Rows with their classes:
| -24 | -11 |  -9 |   4 |  -7 |  -5 |   0 |  -6 |   3 |   2 |   7 |  -4 |   0 |  -5 | -10 |  24 |  23 |	(20)
| -33 |  18 |  -4 |  21 |  -6 | -14 |   7 |  -1 |   1 |   7 |   2 |  -4 |   5 |  -2 | -10 |  38 |  20 |	(22)
| -33 |   0 | -12 |  15 |  -5 | -18 |   6 |  -7 |   5 |   7 |   1 |  -1 |   3 |  -2 |   4 |  33 |  32 |	(20)
| -26 |   6 |  -6 |   9 |  -5 | -13 |   8 |  -9 |   4 |   5 |  10 |  -8 |   5 |  -4 | -10 |  33 |  31 |	(20)
| -21 |  11 |  -6 |  12 |  -1 | -14 |   6 | -13 |   2 |  -5 |   1 |  -5 |   3 | -13 | -24 |  42 |  21 |	(20)
| -24 |  27 | -13 |   8 |  -1 | -10 |   1 |  -4 |   0 |   2 |  -4 |   0 |   1 |  -2 |  -6 |  24 |  12 |	(22)
| -9 | 37 | -5 | -4 | -7 | -8 |  2 | -2 |  6 |  4 | -3 | -1 |  0 | -2 | -5 | 28 | 28 |	(20)
| -30 |  17 |  -7 |   8 |  -1 | -11 |   1 |  -1 |   6 |  -2 |  -2 |  -5 |   3 |  -3 | -12 |  43 |   7 |	(20)
| -33 |  15 |  -9 |   9 |  -3 |  -9 |   6 |  -5 |   8 |   2 |  -3 |   1 |   2 |  -5 | -11 |  41 |   5 |	(20)
| -23 |  16 | -13 |   7 |  -1 |  -6 |   7 |  -4 |   6 |   2 |  -5 |   6 |   1 |   0 |  -7 |  33 |  -2 |	(20)
| -17 |  14 |  -5 |   3 |   0 | -12 |   5 |   9 |   4 |   8 |   0 |   0 |   2 |  -1 |   1 |  26 |  21 |	(22)
| -34 |  16 |  -4 |   5 | -11 |  -9 |   5 |  -6 |   8 |   6 |   2 |   3 |  -1 |  -5 |  -8 |  33 |  16 |	(22)
| -30 |  14 | -17 |   7 |   0 |  -2 |  -4 |  -5 |   4 |  -1 |   0 |   5 |  -1 |  -1 |  -6 |  36 |  10 |	(22)
| -12 |  -3 |  -7 |   6 |  -2 | -42 |  -3 |  -1 |  11 |   9 |   6 |  -4 |  -2 |  -3 |  -5 |  20 |  33 |	(20)
| -11 |  16 |  -4 |   6 |  -5 | -19 |  -2 |  -3 |   3 |   6 |  -1 |  -1 |  -1 |  -3 |  -5 |  19 |  36 |	(20)
| -41 |  19 | -22 |   9 |  -9 |  -5 |   4 |  -3 |  13 |   5 |  -4 |   5 |  -1 |   1 |  -5 |  37 |  18 |	(22)
| -17 |  11 |  -9 |  10 | -12 | -13 |   8 |  -3 |   0 |  -3 |  -1 |  -4 |   2 |  -3 |  -6 |  36 |  25 |	(22)
| -23 |  11 |   3 |  10 |  -4 | -18 |   7 |  -8 |   1 |   1 |   3 |  -2 |   1 | -11 | -10 |  39 |  17 |	(20)
| -23 |  24 |  -2 |   9 | -11 | -13 |   4 |   2 |   1 |   7 |  -7 |   3 |   1 |  -4 | -10 |  37 |  24 |	(22)
| -23 |  22 |   3 |   5 |   5 | -18 |   2 | -13 |   4 |   2 |  -6 |  -5 |   3 |  -6 | -16 |  39 |   5 |	(20)
| -25 |  10 |   3 |   8 | -36 | -19 |  -6 |  -6 |   2 |   2 |   3 |  -4 |   5 |  -6 | -13 |  37 |  30 |	(22)
| -22 |  17 |  -9 |   6 |  -7 |  -7 |  -4 |  -4 |   3 |   4 |   2 |  -5 |  -2 |   1 |  -6 |  26 |  36 |	(20)
| -30 |  32 |  -9 |  10 |  -2 | -14 |   7 |  -2 |  14 |   3 |  -4 |  -3 |  -1 |  -1 |  -5 |  29 |   6 |	(20)
| -16 |  17 |  -4 |   3 |  -5 |  -5 |  10 |   0 |   7 |  -2 |  -8 |   0 |  -1 |  -2 | -12 |  30 |  -3 |	(20)
| -20 |  15 | -12 |   6 |  -3 |  -3 |   5 |   5 |   6 |  -2 |   2 |   5 |  -1 |  -3 |  -5 |  27 |  16 |	(22)
| -26 |  19 |  -9 |   4 |  -3 |  -7 |   1 |  -3 |   7 |   4 |  -1 |  -2 |  -4 |  -4 |   0 |  19 |  12 |	(22)
| -12 |  12 |  -3 |   5 |  -2 | -13 |   1 |  -5 |   3 |   6 |   7 |  -2 |   2 |  -3 |  -5 |  29 |  39 |	(20)
| -36 |   5 | -13 |  10 |   0 |  -9 |   7 |  -1 |  17 |   2 |   4 |   3 |  -2 |  -1 |  -8 |  38 |  23 |	(22)
| -36 |   3 | -14 |  10 |  -7 |  -7 |   4 |  -6 |   7 |   5 |   7 |   0 |  -1 | -14 |  -7 |  29 |  25 |	(20)
| -36 |  12 | -12 |   9 |  -5 | -12 |   7 |  -4 |   9 |   0 |  -2 |   1 |   2 |   0 |  -7 |  40 |   4 |	(20)
| -16 |  19 |  -7 |   4 |  -4 |  -8 |   3 |  -8 |   4 |   9 |  -2 |   0 |   1 |  -3 |   3 |  31 |  24 |	(22)
| -26 |  17 |  -6 |   8 | -18 | -15 |   3 |   2 |  -1 |   2 |  -5 |   0 |   4 |   2 |  -7 |  36 |  14 |	(22)
| -16 |  25 |   2 |  10 |  -3 | -13 |   0 |  -5 |  -1 |   6 |   0 |  -2 |  -1 |  -6 | -11 |  38 |  22 |	(22)
| -16 |  18 |   9 |   7 |  -4 | -12 |   0 |  -4 |   5 |   4 |  -4 |   0 |   1 |  -3 |  -8 |  29 |  18 |	(22)
| -14 |  29 |   6 |   6 |  -5 |  -7 |   3 |   2 |   5 |  -1 | -10 |  -2 |  -2 |   0 |  -8 |  29 |   9 |	(20)
| -28 |  22 |  -1 |  11 |  10 | -19 |   6 | -10 |   6 |   0 |   3 |   2 |   4 |  -7 |  -6 |  47 |  16 |	(20)
|  -5 |  19 |   2 |  11 |  -8 | -13 |  -7 |  -3 |  -3 |   9 |   1 |  -7 |  -2 |  -6 |  -8 |  22 |  40 |	(20)
| -40 |  13 | -10 |  12 |   1 | -16 |   6 |   0 |   5 |   1 |  -1 |  -2 |   3 |  -5 | -13 |  41 |   5 |	(20)
| -37 |  16 |  -5 |  16 | -11 |  -9 |   3 |  -5 |   2 |   8 |  -4 |   0 |   4 |  -9 | -11 |  44 |  22 |	(22)

Rows with their classes:
|  8 | -6 | -9 |  2 |  3 |  5 | -9 |  2 | -1 |  2 |  3 |  2 |  7 | -9 | -4 | -3 | -6 |	R
|   5 |  -1 |   0 |  -3 |   6 |  15 |  -9 |  -8 |  -5 |   1 |   4 |   5 |   6 | -13 |  -5 |   4 |   2 |	B
|  12 |   3 |  -9 |   3 |   4 |   8 | -11 |   3 |  -7 |   1 |  12 |   7 |  -1 | -19 |   0 |  -1 |   1 |	K
|  10 |  -1 | -11 |   0 |   7 |   5 |  -4 |  -3 |   1 |   5 |   7 |   4 |   7 | -10 |   1 |  -4 | -10 |	R
|  9 | -1 | -8 |  0 |  0 | 11 | -6 | -1 |  2 |  2 | -1 |  6 |  0 | -3 |  0 |  4 | -7 |	Z
|  12 |  -2 |  -7 |   4 |   1 |  -3 |  -2 |   1 |  -5 |   0 |   3 |   4 |  12 | -12 |   2 |   5 |  -7 |	Z
